Below is a small trained network, with its code and all its weights. Each question gives an input and a target symbol and asks what happens when units are switched off, that is, made to give their printed mean instead of their output.

import numpy as np


def w(rows, s, z=0):
    codes = np.array(rows[::2]) - 128.0
    scale = np.full(codes.shape[1], s)
    scale[-1] = z or s
    return codes * scale


def norm(h):
    return h / np.sqrt((h * h).mean(-1, keepdims=True) + 1e-5)


def f(y):
    return np.maximum(y, 0)


def softmax(a):
    e = np.exp(a - a.max(-1, keepdims=True))
    return e / e.sum(-1, keepdims=True)


def log_softmax(a):
    a = a - a.max(-1, keepdims=True)
    return a - np.log(np.exp(a).sum(-1, keepdims=True))


def net(x, mask):
    ids = ['αβδεζηθλμξπστφψω'.index(c) for c in x.split()]
    T = len(ids)
    res = E[ids] + P[:T]
    r = norm(res)
    for j in range(2):
        rows = slice(2 * j, 2 * j + 2)
        q, k, v = (r @ M[0][rows].T for M in (Q, K, V))
        z = softmax(np.where(np.tri(T) > 0, q @ k.T / 2**0.5, -1e9)) @ v
        o = O[0][rows]
        res = res + np.where(mask[j], z, o[:, -1]) @ o[:, :-1]
    y = f(norm(res) @ A[0][:, :-1].T + A[0][:, -1])
    res = res + np.where(mask[2:14], y, B[0][:, -1]) @ B[0][:, :-1]
    return log_softmax(norm(res)[-1] @ U[:, :-1].T + U[:, -1])


Q, K, V, O, A, B = {}, {}, {}, {}, {}, {}
E = w([
[127,108,112],'α',
[117,110,72],'β',
[78,52,188],'δ',
[170,141,80],'ε',
[184,151,93],'ζ',
[140,148,97],'η',
[111,142,95],'θ',
[138,100,105],'λ',
[124,117,145],'μ',
[234,106,161],'ξ',
[82,114,127],'π',
[191,195,133],'σ',
[192,211,169],'τ',
[172,181,142],'φ',
[170,146,158],'ψ',
[149,159,6],'ω',
],0.017)
P = w([
[133,108,172],'0',
[53,173,51],'1',
[211,162,72],'2',
[4,208,74],'3',
[181,135,57],'4',
[42,192,85],'5',
[200,147,106],'6',
[39,198,63],'7',
],0.013)
Q[0] = w([
[176,114,124],'head 0',
[81,168,189],'head 0',
[246,104,121],'head 1',
[142,181,188],'head 1',
],0.012)
K[0] = w([
[144,57,146],'head 0',
[104,138,34],'head 0',
[127,1,199],'head 1',
[137,205,40],'head 1',
],0.011)
V[0] = w([
[246,185,138],'head 0',
[50,252,94],'head 0',
[115,77,1],'head 1',
[109,194,213],'head 1',
],0.012)
O[0] = w([
[82,117,255,137],'head 0',
[52,133,101,144],'head 0',
[90,58,103,252],'head 1',
[135,226,150,45],'head 1',
],0.018,0.0043)
A[0] = w([
[168,67,242,42],'neuron 0',
[116,70,233,107],'neuron 1',
[104,189,2,126],'neuron 2',
[72,69,111,85],'neuron 3',
[117,42,99,134],'neuron 4',
[192,154,143,32],'neuron 5',
[41,80,172,218],'neuron 6',
[14,149,102,227],'neuron 7',
[212,37,105,2],'neuron 8',
[105,78,230,89],'neuron 9',
[63,137,217,24],'neuron 10',
[223,244,165,88],'neuron 11',
],0.009,0.0061)
B[0] = w([
[24,155,150,147],'neuron 0',
[16,135,143,151],'neuron 1',
[24,254,126,204],'neuron 2',
[166,118,84,171],'neuron 3',
[103,84,63,192],'neuron 4',
[148,127,56,134],'neuron 5',
[64,137,132,224],'neuron 6',
[95,191,163,255],'neuron 7',
[106,3,159,151],'neuron 8',
[19,142,139,146],'neuron 9',
[9,153,129,139],'neuron 10',
[174,107,81,167],'neuron 11',
],0.0094,0.0087)
U = w([
[200,181,110,206],'α',
[88,118,62,21],'β',
[83,156,153,78],'δ',
[108,106,158,98],'ε',
[186,176,186,88],'ζ',
[139,192,10,106],'η',
[173,156,53,165],'θ',
[176,57,93,159],'λ',
[135,170,158,130],'μ',
[98,144,148,90],'ξ',
[52,199,147,91],'π',
[115,55,43,239],'σ',
[124,142,119,42],'τ',
[146,126,79,55],'φ',
[88,194,158,196],'ψ',
[95,160,44,2],'ω',
],0.014,0.0045)

Each question gives the input, a string of symbols that net reads in full, and the target symbol t.
The units are the heads (2 rows each of Q, K, V and O) and the neurons (one row each of A and B). Each row of codes is followed by its name. A weight is (code - 128) times the scale printed after its matrix; where a second scale follows, it is the last column's (O, A, B and U).
mask holds one flag per unit, heads first, then neurons. A switched-off unit (its flag False) gives its mean, the last column of its rows in O or B, instead of its output. The means were averaged over made-up inputs and are rounded, as every weight is.
A unit's drop is (log p(t) with every unit on - log p(t) with that unit switched off) / (log p(t) with every unit on - log p(t) with every unit switched off).
The circuit of an input: a set's keep is (log p(t) with only the set's units on - log p(t) with every unit switched off) / (log p(t) with every unit on - log p(t) with every unit switched off). Starting from the 12 units with the biggest drops (on a tie, the unit counted first), units are removed one at a time, each time the one whose removal leaves the highest keep (on an exact tie, the one counted first), for as long as the keep stays at least 0.8.
circuit, biggest first: the units of the circuit, biggest drop first
most important unit: the unit with the biggest drop
heads that matter: for each layer, one digit per head in row order, 1 if its drop is at least 0.15 and else 0, layers parted by /
drop of u: that unit's drop, to one decimal
input λ φ ψ λ φ, target λ: heads that matter => 10
input μ η θ, target α: circuit, biggest first => (head 1; head 0)
input μ ζ β λ ε, target α: most important unit => head 1
input λ λ π η λ λ ε, target λ: circuit, biggest first => (head 0; neuron 8)
input μ ψ β μ β β β, target α: heads that matter => 01
input λ β ψ, target λ: heads that matter => 00
input β λ ξ φ β μ ω, target σ: heads that matter => 00
input π λ ζ ω β, target η: heads that matter => 11
input λ β τ δ η β φ, target λ: heads that matter => 00
input β β λ λ ω β σ, target σ: heads that matter => 01
input β η ε σ β α φ, target σ: heads that matter => 00
input π β η λ π, target η: circuit, biggest first => (head 0; head 1)
input β ε λ τ λ ψ φ, target σ: heads that matter => 01
input β ξ φ ε π φ ζ, target σ: heads that matter => 01
input β β λ σ λ β ω, target σ: heads that matter => 01
input λ λ μ, target λ: heads that matter => 10
input λ δ ε ω β θ τ, target λ: most important unit => head 1
input β φ θ, target σ: drop of head 1 => 1.4
input β η β β ψ, target σ: drop of head 1 => 0.3
input λ β β β β ε θ, target λ: drop of neuron 7 => 0.0
